Below is a small trained network, with its code and all its weights. Each question gives an input and a target symbol and asks what happens when units are switched off, that is, made to give their printed mean instead of their output.

import numpy as np


def w(rows, s, z=0):
    codes = np.array(rows[::2]) - 128.0
    scale = np.full(codes.shape[1], s)
    scale[-1] = z or s
    return codes * scale


def norm(h):
    return h / np.sqrt((h * h).mean(-1, keepdims=True) + 1e-5)


def f(y):
    return np.maximum(y, 0)


def softmax(a):
    e = np.exp(a - a.max(-1, keepdims=True))
    return e / e.sum(-1, keepdims=True)


def log_softmax(a):
    a = a - a.max(-1, keepdims=True)
    return a - np.log(np.exp(a).sum(-1, keepdims=True))


def net(x, mask):
    ids = ['ΓΔΛαβεζηθμξπτφψω'.index(c) for c in x.split()]
    T = len(ids)
    res = E[ids] + P[:T]
    u = 0
    for l in range(2):
        r = norm(res)
        for j in range(2):
            rows = slice(4 * j, 4 * j + 4)
            q, k, v = (r @ M[l][rows].T for M in (Q, K, V))
            z = softmax(np.where(np.tri(T) > 0, q @ k.T / 4**0.5, -1e9)) @ v
            o = O[l][rows]
            res = res + np.where(mask[u + j], z, o[:, -1]) @ o[:, :-1]
        u += 2
        y = f(norm(res) @ A[l][:, :-1].T + A[l][:, -1])
        res = res + np.where(mask[u : u + 4], y, B[l][:, -1]) @ B[l][:, :-1]
        u += 4
    return log_softmax(norm(res)[-1] @ U[:, :-1].T + U[:, -1])


Q, K, V, O, A, B = {}, {}, {}, {}, {}, {}
E = w([
[157,157,89,173,212,76,138,142,74,81,146],'Γ',
[127,145,175,118,85,139,137,31,40,7,153],'Δ',
[112,88,127,108,136,147,102,152,53,108,121],'Λ',
[167,45,132,141,139,115,69,203,74,163,133],'α',
[155,77,86,139,73,199,191,219,140,89,161],'β',
[195,148,129,160,115,216,198,127,152,72,166],'ε',
[112,153,100,86,89,81,149,128,229,137,136],'ζ',
[107,132,16,107,122,109,161,177,146,139,75],'η',
[105,176,24,122,122,112,147,165,162,106,109],'θ',
[213,123,103,158,139,166,187,198,158,88,65],'μ',
[160,123,178,91,107,131,150,87,85,114,225],'ξ',
[161,53,166,179,154,46,99,134,167,115,173],'π',
[136,132,134,93,107,172,118,80,251,186,131],'τ',
[188,132,223,134,108,206,173,181,64,152,125],'φ',
[76,168,179,183,82,136,192,191,112,115,120],'ψ',
[119,148,116,161,88,90,206,73,140,185,92],'ω',
],0.022)
P = w([
[185,182,2,219,79,165,60,151,83,149,182],'0',
[132,113,77,147,8,128,71,203,136,164,113],'1',
[112,131,94,119,20,59,72,146,127,130,90],'2',
[98,136,93,122,89,94,88,125,123,122,116],'3',
[108,89,87,127,106,141,142,135,139,139,135],'4',
[123,112,105,138,133,109,164,111,149,105,143],'5',
[115,91,124,106,144,117,171,122,155,105,126],'6',
[109,94,162,90,149,90,173,120,182,94,123],'7',
[94,121,153,101,218,115,190,101,159,74,122],'8',
[67,73,172,45,194,113,217,128,168,91,119],'9',
[68,84,188,54,229,98,226,126,172,71,125],'10',
[98,65,225,53,251,76,223,121,196,64,106],'11',
],0.0088)
Q[0] = w([
[58,113,114,128,107,143,115,57,73,209,107],'0.h0',
[157,77,166,132,211,183,206,179,154,107,190],'0.h0',
[190,204,121,192,93,153,239,174,171,119,103],'0.h0',
[144,163,216,193,70,184,252,173,137,106,77],'0.h0',
[148,45,142,165,112,109,129,98,2,153,199],'0.h1',
[149,94,108,190,98,105,202,73,145,91,59],'0.h1',
[183,161,121,94,151,187,165,226,114,92,145],'0.h1',
[94,175,157,122,140,81,18,114,73,182,90],'0.h1',
],0.008)
K[0] = w([
[128,148,107,121,79,123,101,117,142,156,99],'0.h0',
[107,85,205,75,190,139,183,146,168,96,98],'0.h0',
[124,156,210,122,165,90,184,127,133,165,113],'0.h0',
[76,106,140,89,173,94,247,82,131,129,118],'0.h0',
[86,129,139,101,71,160,142,145,97,143,136],'0.h1',
[76,116,123,156,144,83,153,121,121,138,97],'0.h1',
[124,92,167,134,152,101,155,121,125,95,112],'0.h1',
[162,152,150,134,77,97,115,144,50,143,164],'0.h1',
],0.012)
V[0] = w([
[221,111,108,19,140,154,84,177,164,119,219],'0.h0',
[65,196,163,171,158,171,100,212,171,4,100],'0.h0',
[211,73,57,83,161,146,70,2,164,120,55],'0.h0',
[72,16,70,239,92,81,150,90,166,95,128],'0.h0',
[146,96,130,66,61,149,169,180,105,133,98],'0.h1',
[88,71,208,122,158,136,155,122,162,97,165],'0.h1',
[52,184,75,132,149,79,169,154,182,127,110],'0.h1',
[186,78,128,133,191,119,104,107,223,105,64],'0.h1',
],0.0073)
O[0] = w([
[135,146,91,77,85,90,61,46,111,50,72,43],'0.h0',
[149,17,101,144,75,182,46,35,152,183,120,97],'0.h0',
[254,139,95,109,211,109,126,112,179,59,152,1],'0.h0',
[19,148,34,174,195,108,129,78,180,65,190,233],'0.h0',
[158,160,135,93,167,130,114,165,164,84,88,212],'0.h1',
[116,84,122,73,21,83,176,99,180,150,190,58],'0.h1',
[121,121,225,24,86,186,65,176,132,91,128,227],'0.h1',
[140,54,75,64,61,148,215,150,83,187,106,124],'0.h1',
],0.0071,0.0045)
A[0] = w([
[181,196,112,81,46,176,137,178,198,191,152,10],'0.n0',
[91,96,186,90,180,26,107,90,1,3,220,136],'0.n1',
[135,146,130,177,125,126,144,75,229,133,63,111],'0.n2',
[84,84,84,126,211,122,133,152,95,127,34,233],'0.n3',
],0.0068,0.0011)
B[0] = w([
[87,164,123,100,164,44,90,149,11,132,184,198],'0.n0',
[117,27,150,164,143,2,80,81,86,178,209,254],'0.n1',
[107,117,126,60,183,153,201,146,88,185,194,166],'0.n2',
[113,97,207,139,72,24,97,165,112,83,231,205],'0.n3',
],0.0099,0.0064)
Q[1] = w([
[119,181,129,137,110,153,178,165,170,185,124],'1.h0',
[89,140,61,96,133,135,97,107,143,85,136],'1.h0',
[108,145,141,164,150,123,40,96,150,150,103],'1.h0',
[106,186,107,143,162,84,120,94,102,171,61],'1.h0',
[151,133,161,127,54,164,254,145,80,154,106],'1.h1',
[110,147,177,162,169,122,96,115,149,202,107],'1.h1',
[105,100,143,126,133,187,144,135,145,114,133],'1.h1',
[160,60,158,131,138,95,89,91,102,132,152],'1.h1',
],0.011)
K[1] = w([
[129,167,142,128,68,126,152,140,178,121,119],'1.h0',
[178,126,79,136,130,137,151,88,128,51,142],'1.h0',
[118,192,32,113,93,107,85,163,101,113,127],'1.h0',
[99,176,72,222,120,130,110,81,20,93,108],'1.h0',
[94,122,226,107,107,153,228,130,164,165,86],'1.h1',
[96,156,110,215,93,100,85,134,107,120,123],'1.h1',
[116,95,134,96,82,114,126,111,254,127,95],'1.h1',
[155,88,166,149,123,87,47,105,66,128,158],'1.h1',
],0.0099)
V[1] = w([
[87,125,177,83,127,96,81,172,121,91,94],'1.h0',
[100,160,152,144,126,59,89,74,130,166,152],'1.h0',
[171,64,121,144,131,56,115,108,104,105,124],'1.h0',
[133,138,152,109,84,126,99,52,100,91,177],'1.h0',
[143,100,209,119,198,86,125,114,75,155,179],'1.h1',
[122,131,150,250,116,132,161,115,128,69,63],'1.h1',
[176,192,150,94,150,170,158,131,73,160,90],'1.h1',
[147,82,130,196,114,147,78,152,111,164,140],'1.h1',
],0.011)
O[1] = w([
[90,242,120,41,88,171,118,20,95,117,92,169],'1.h0',
[156,138,254,160,78,137,187,187,136,102,148,171],'1.h0',
[180,74,150,68,125,24,182,49,157,47,42,155],'1.h0',
[107,73,159,53,24,91,29,134,195,140,214,118],'1.h0',
[106,188,137,187,100,13,143,80,6,125,163,254],'1.h1',
[63,70,192,56,154,200,150,158,73,42,165,132],'1.h1',
[213,76,161,97,183,98,85,221,35,248,112,66],'1.h1',
[121,54,144,150,112,102,86,35,119,133,53,155],'1.h1',
],0.0083,0.0081)
A[1] = w([
[17,190,143,216,96,110,88,112,89,206,84,53],'1.n0',
[2,132,139,132,217,30,112,122,161,124,177,250],'1.n1',
[175,145,139,207,67,158,180,97,127,93,88,111],'1.n2',
[201,130,185,119,184,156,155,21,116,141,129,162],'1.n3',
],0.007,0.0019)
B[1] = w([
[146,67,93,144,100,191,221,146,144,138,150,182],'1.n0',
[135,108,84,122,91,136,167,146,4,100,176,244],'1.n1',
[158,94,93,211,78,162,147,147,118,209,113,138],'1.n2',
[156,157,84,61,155,122,94,155,117,106,110,146],'1.n3',
],0.013,0.011)
U = w([
[157,132,120,254,95,97,64,40,52,70,177,171],'Γ',
[110,84,229,113,178,61,88,129,151,74,188,206],'Δ',
[111,135,177,112,146,93,106,137,142,77,130,154],'Λ',
[117,166,138,125,132,102,119,140,126,87,95,62],'α',
[92,104,112,120,148,141,78,158,158,69,130,148],'β',
[159,30,125,103,170,117,50,219,153,131,248,57],'ε',
[158,230,115,127,63,131,58,161,166,116,167,179],'ζ',
[133,186,124,99,140,165,75,126,100,42,115,102],'η',
[124,157,136,95,136,171,33,143,135,67,156,199],'θ',
[182,92,40,91,197,127,145,110,79,86,66,106],'μ',
[207,139,234,79,107,119,112,219,150,26,138,60],'ξ',
[191,88,135,130,102,122,205,143,222,62,166,53],'π',
[211,172,92,240,96,67,98,157,166,205,140,154],'τ',
[193,142,191,107,95,132,75,174,4,166,88,2],'φ',
[71,79,160,179,42,204,128,125,119,151,110,102],'ψ',
[81,180,177,158,245,101,183,236,133,83,187,152],'ω',
],0.0068,0.0027)

Each question gives the input, a string of symbols that net reads in full, and the target symbol t.
The units are the heads (4 rows each of Q, K, V and O) and the neurons (one row each of A and B). Each row of codes is followed by its name. A weight is (code - 128) times the scale printed after its matrix; where a second scale follows, it is the last column's (O, A, B and U).
mask holds one flag per unit, layer by layer, with each layer's heads first. A switched-off unit (its flag False) gives its mean, the last column of its rows in O or B, instead of its output. The means were averaged over made-up inputs and are rounded, as every weight is.
A unit's drop is (log p(t) with every unit on - log p(t) with that unit switched off) / (log p(t) with every unit on - log p(t) with every unit switched off).
The circuit of an input: a set's keep is (log p(t) with only the set's units on - log p(t) with every unit switched off) / (log p(t) with every unit on - log p(t) with every unit switched off). Starting from all 12 units, units are removed one at a time, each time the one whose removal leaves the highest keep (on an exact tie, the one counted first), for as long as the keep stays at least 0.8.
circuit, biggest first: the units of the circuit, biggest drop first
unit that matters most: the unit with the biggest drop
k most important neurons: the k neurons with the biggest drops, biggest first
which heads matter: for each layer, one digit per head in row order, 1 if its drop is at least 0.15 and else 0, layers parted by /
input θ β ξ φ, target φ: most important neuron => (0.n1)
input ε β ψ α ω θ ω ε, target ω: which heads matter => 10 / 00
input τ ω μ τ, target τ: which heads matter => 10 / 01
input θ τ Λ ψ ζ ε μ β, target μ: circuit, biggest first => (1.h0; 0.n0; 0.n1; 0.h0)
input Γ ω Δ φ, target ω: which heads matter => 10 / 01
input ζ φ ω ε ψ Λ μ μ μ μ μ θ, target μ: circuit, biggest first => (1.h0; 0.n1; 0.h0)
input π ψ η ζ, target π: which heads matter => 11 / 11
input ψ ε ζ τ Γ ζ Λ ε, target ζ: which heads matter => 01 / 11
input η Λ α π ε ψ ζ ε, target ψ: which heads matter => 10 / 00
input Γ φ μ μ, target φ: which heads matter => 10 / 01
input θ Γ ψ τ β, target ψ: 2 most important neurons => (0.n0; 1.n1)
input τ θ π τ μ τ τ Δ ε φ ζ β, target φ: circuit, biggest first => (0.h0; 0.n0; 1.h1)
input ζ ω ω ε ζ μ β φ ψ φ ψ ξ, target Γ: which heads matter => 00 / 01
input ζ ζ Δ Λ ζ η ψ ψ μ, target ψ: unit that matters most => 0.h0
input ζ ξ μ Δ Λ β ε, target ε: which heads matter => 10 / 11
input ξ ζ μ, target ξ: circuit, biggest first => (0.n1; 1.h1; 1.h0; 0.n0)
input ω ω α θ τ, target ω: circuit, biggest first => (0.h0; 1.h0)
input ψ Δ ε ζ η ε θ θ μ, target μ: which heads matter => 10 / 10
input π π α Δ θ, target π: 2 most important neurons => (0.n1; 0.n0)
input ζ μ ε ε, target μ: unit that matters most => 0.h1
input ε α ε μ β, target μ: which heads matter => 00 / 10
input ψ Γ α ω ζ Λ π ζ μ, target π: circuit, biggest first => (0.h1; 1.h1; 1.n1)
input π β β, target π: which heads matter => 00 / 11
input ζ η ψ ζ φ ω μ, target ω: which heads matter => 10 / 00
input ζ ψ ω ω ζ μ ξ ω ω ζ Λ, target Γ: which heads matter => 00 / 01
input ψ φ ξ α μ, target ξ: 2 most important neurons => (0.n1; 0.n0)
input ξ τ Δ ξ θ μ φ, target φ: unit that matters most => 0.h0
input ε ζ ζ, target ε: which heads matter => 10 / 11
input ζ ξ ζ ζ Γ τ β Δ π α ε, target π: 3 most important neurons => (0.n0; 0.n1; 1.n1)
input ζ ζ π ζ ζ, target ζ: circuit, biggest first => (1.h1; 0.n1; 1.h0)
